Here is a tiny trained network, its code and every weight. The questions are about switching its units off for an input and a class, where a switched-off unit gives its printed mean instead of its output.

import numpy as np


def w(rows, s, z=0):
    codes = np.array(rows[::2]) - 128.0
    scale = np.full(codes.shape[1], s)
    scale[-1] = z or s
    return codes * scale


def f(y):
    return y / 2 * (1 + np.tanh(0.7978845608 * (y + 0.044715 * y**3)))


def log_softmax(a):
    a = a - a.max(-1, keepdims=True)
    return a - np.log(np.exp(a).sum(-1, keepdims=True))


def net(x, mask):
    res = np.array(x, float).reshape(1, 5) / 4 @ E
    y = f(res @ A[0][:, :-1].T + A[0][:, -1])
    res = res + np.where(mask, y, B[0][:, -1]) @ B[0][:, :-1]
    return log_softmax(res[-1] @ U[:, :-1].T + U[:, -1])


A, B = {}, {}
E = w([
[170,161,46,140,203,227],'x0',
[135,75,7,77,113,60],'x1',
[88,180,58,184,3,156],'x2',
[218,76,162,90,37,211],'x3',
[26,43,124,118,129,221],'x4',
],0.0075)
A[0] = w([
[229,201,140,112,133,81,69],'N1',
[108,143,89,227,25,177,92],'N2',
[172,187,68,135,197,203,114],'N3',
[151,164,47,141,197,197,97],'N4',
[186,78,156,81,61,185,46],'N5',
[118,87,189,128,61,68,50],'N6',
[112,178,78,200,48,124,82],'N7',
[247,132,140,79,63,159,79],'N8',
[200,81,135,113,53,169,93],'N9',
[177,127,78,155,200,188,96],'N10',
[92,101,179,121,91,67,116],'N11',
[75,161,103,173,46,139,79],'N12',
[118,83,176,117,164,79,46],'N13',
[183,87,164,97,207,104,17],'N14',
[146,70,50,58,110,97,117],'N15',
[185,192,145,131,108,69,4],'N16',
[69,201,96,168,193,69,110],'N17',
[164,84,183,78,193,103,59],'N18',
[74,168,93,173,187,74,47],'N19',
[137,77,53,33,118,99,114],'N20',
[217,173,151,108,161,72,84],'N21',
[143,179,222,192,122,193,69],'N22',
[197,165,82,99,126,74,3],'N23',
[49,190,90,165,175,76,67],'N24',
[223,200,146,140,139,75,69],'N25',
[200,100,68,150,139,179,94],'N26',
[95,111,223,146,80,83,100],'N27',
[137,162,228,154,157,170,65],'N28',
[69,157,65,236,60,129,41],'N29',
[90,188,98,190,54,145,58],'N30',
[206,76,138,123,77,168,81],'N31',
[132,171,239,154,152,175,74],'N32',
[77,106,192,91,83,56,82],'N33',
[119,203,197,148,144,194,68],'N34',
[46,42,129,68,119,199,47],'N35',
[166,165,94,161,184,202,71],'N36',
[118,178,228,222,132,193,76],'N37',
[85,44,174,57,208,151,99],'N38',
[164,61,47,73,125,86,29],'N39',
[175,159,82,148,171,203,52],'N40',
[38,59,137,119,142,178,22],'N41',
[255,119,139,59,60,177,79],'N42',
[32,68,136,105,143,199,3],'N43',
[226,221,139,142,106,74,42],'N44',
[136,97,160,95,244,95,94],'N45',
],0.0074,0.0021)
B[0] = w([
[104,79,66,195,60,175,207],'N1',
[186,114,126,119,175,151,212],'N2',
[123,72,175,83,22,84,227],'N3',
[122,73,175,82,41,68,224],'N4',
[84,104,165,146,188,126,213],'N5',
[120,92,142,81,92,96,207],'N6',
[203,99,128,87,198,180,190],'N7',
[71,86,176,178,184,133,229],'N8',
[67,115,177,118,213,130,209],'N9',
[147,100,158,81,56,96,206],'N10',
[154,93,155,85,71,97,207],'N11',
[177,107,122,105,151,163,184],'N12',
[161,87,148,103,126,143,184],'N13',
[188,107,107,111,157,179,202],'N14',
[104,230,67,105,173,92,214],'N15',
[118,60,90,160,85,143,174],'N16',
[77,96,227,168,186,135,233],'N17',
[208,119,109,111,178,171,217],'N18',
[66,85,186,145,190,143,204],'N19',
[95,254,46,105,173,84,217],'N20',
[136,93,92,180,117,173,207],'N21',
[103,191,59,116,157,68,233],'N22',
[109,143,86,158,131,125,165],'N23',
[81,79,218,136,206,133,221],'N24',
[100,83,61,195,69,171,207],'N25',
[99,111,160,95,108,88,182],'N26',
[138,114,120,85,70,81,224],'N27',
[123,179,61,117,166,109,220],'N28',
[181,103,124,97,178,178,206],'N29',
[205,87,112,89,196,160,184],'N30',
[65,100,190,139,228,127,198],'N31',
[113,190,48,97,169,91,235],'N32',
[149,63,163,74,57,95,228],'N33',
[105,160,67,100,143,72,209],'N34',
[112,114,81,209,73,150,230],'N35',
[132,88,143,84,66,68,200],'N36',
[102,185,45,94,152,78,249],'N37',
[184,102,102,160,133,179,254],'N38',
[107,197,53,104,161,95,202],'N39',
[129,80,161,84,82,94,194],'N40',
[113,84,65,207,52,172,209],'N41',
[72,100,200,147,201,130,250],'N42',
[123,90,69,208,61,147,218],'N43',
[118,78,79,187,72,159,211],'N44',
[177,132,149,103,161,180,239],'N45',
],0.0073,0.005)
U = w([
[29,110,210,174,191,141,108],'0',
[116,106,69,241,60,175,122],'1',
[250,118,121,93,171,188,107],'2',
[83,200,54,95,151,65,113],'3',
[127,97,179,59,36,68,114],'4',
[136,183,168,142,112,137,251],'5',
],0.014,0.011)

Each question gives the input, the list of numbers given to net, and the class t.
The units are the neurons (one row each of A and B). Each row of codes is followed by its name. A weight is (code - 128) times the scale printed after its matrix; where a second scale follows, it is the last column's (A, B and U).
mask holds one flag per neuron, in row order. A switched-off neuron (its flag False) gives its mean, the last column of its row in B, instead of its output. The means were averaged over made-up inputs and are rounded, as every weight is.
A unit's drop is (log p(t) with every unit on - log p(t) with that unit switched off) / (log p(t) with every unit on - log p(t) with every unit switched off).
The circuit of an input: a set's keep is (log p(t) with only the set's units on - log p(t) with every unit switched off) / (log p(t) with every unit on - log p(t) with every unit switched off). Starting from the 12 units with the biggest drops (on a tie, the unit counted first), units are removed one at a time, each time the one whose removal leaves the highest keep (on an exact tie, the one counted first), for as long as the keep stays at least 0.8.
circuit, biggest first: the units of the circuit, biggest drop first
most important unit: the unit with the biggest drop
k most important neurons: the k neurons with the biggest drops, biggest first
drop when u is switched off: that unit's drop, to one decimal
input [6,1,5,-5,3], class 4: most important unit -> N4
input [0,-2,5,4,4], class 2: circuit, biggest first -> N2, N30
input [-5,3,4,8,8], class 0: 2 most important neurons -> N9, N31
input [0,-6,-1,0,-6], class 1: circuit, biggest first -> N25, N1
input [-6,1,-8,7,3], class 2: 2 most important neurons -> N18, N38
input [8,5,1,-6,7], class 4: 2 most important neurons -> N4, N3
input [6,4,-6,-5,0], class 2: 2 most important neurons -> N45, N14
input [8,-2,8,4,0], class 2: 2 most important neurons -> N2, N7
input [-8,6,-7,8,-4], class 0: 2 most important neurons -> N42, N8
input [-1,-8,7,-4,-6], class 3: 2 most important neurons -> N37, N22
input [8,-7,-4,-6,-3], class 4: 2 most important neurons -> N3, N4
input [4,-2,8,8,-8], class 0: 4 most important neurons -> N42, N8, N9, N31
input [6,2,7,-8,-1], class 0: 2 most important neurons -> N17, N24
input [6,5,-3,-6,2], class 0: circuit, biggest first -> N17
input [2,8,5,8,-3], class 0: 2 most important neurons -> N42, N8
input [4,5,4,4,-4], class 3: 2 most important neurons -> N15, N20
input [4,-6,6,-4,-7], class 1: 2 most important neurons -> N44, N25
input [2,0,8,6,-4], class 2: drop when N7 is switched off -> 0.4
input [6,-6,-5,-1,1], class 3: drop when N22 is switched off -> 0.2
input [2,4,7,-3,-7], class 1: circuit, biggest first -> N44
input [-1,-1,1,-4,5], class 1: drop when N30 is switched off -> 0.0
input [7,-4,-5,4,-6], class 4: drop when N40 is switched off -> 0.2
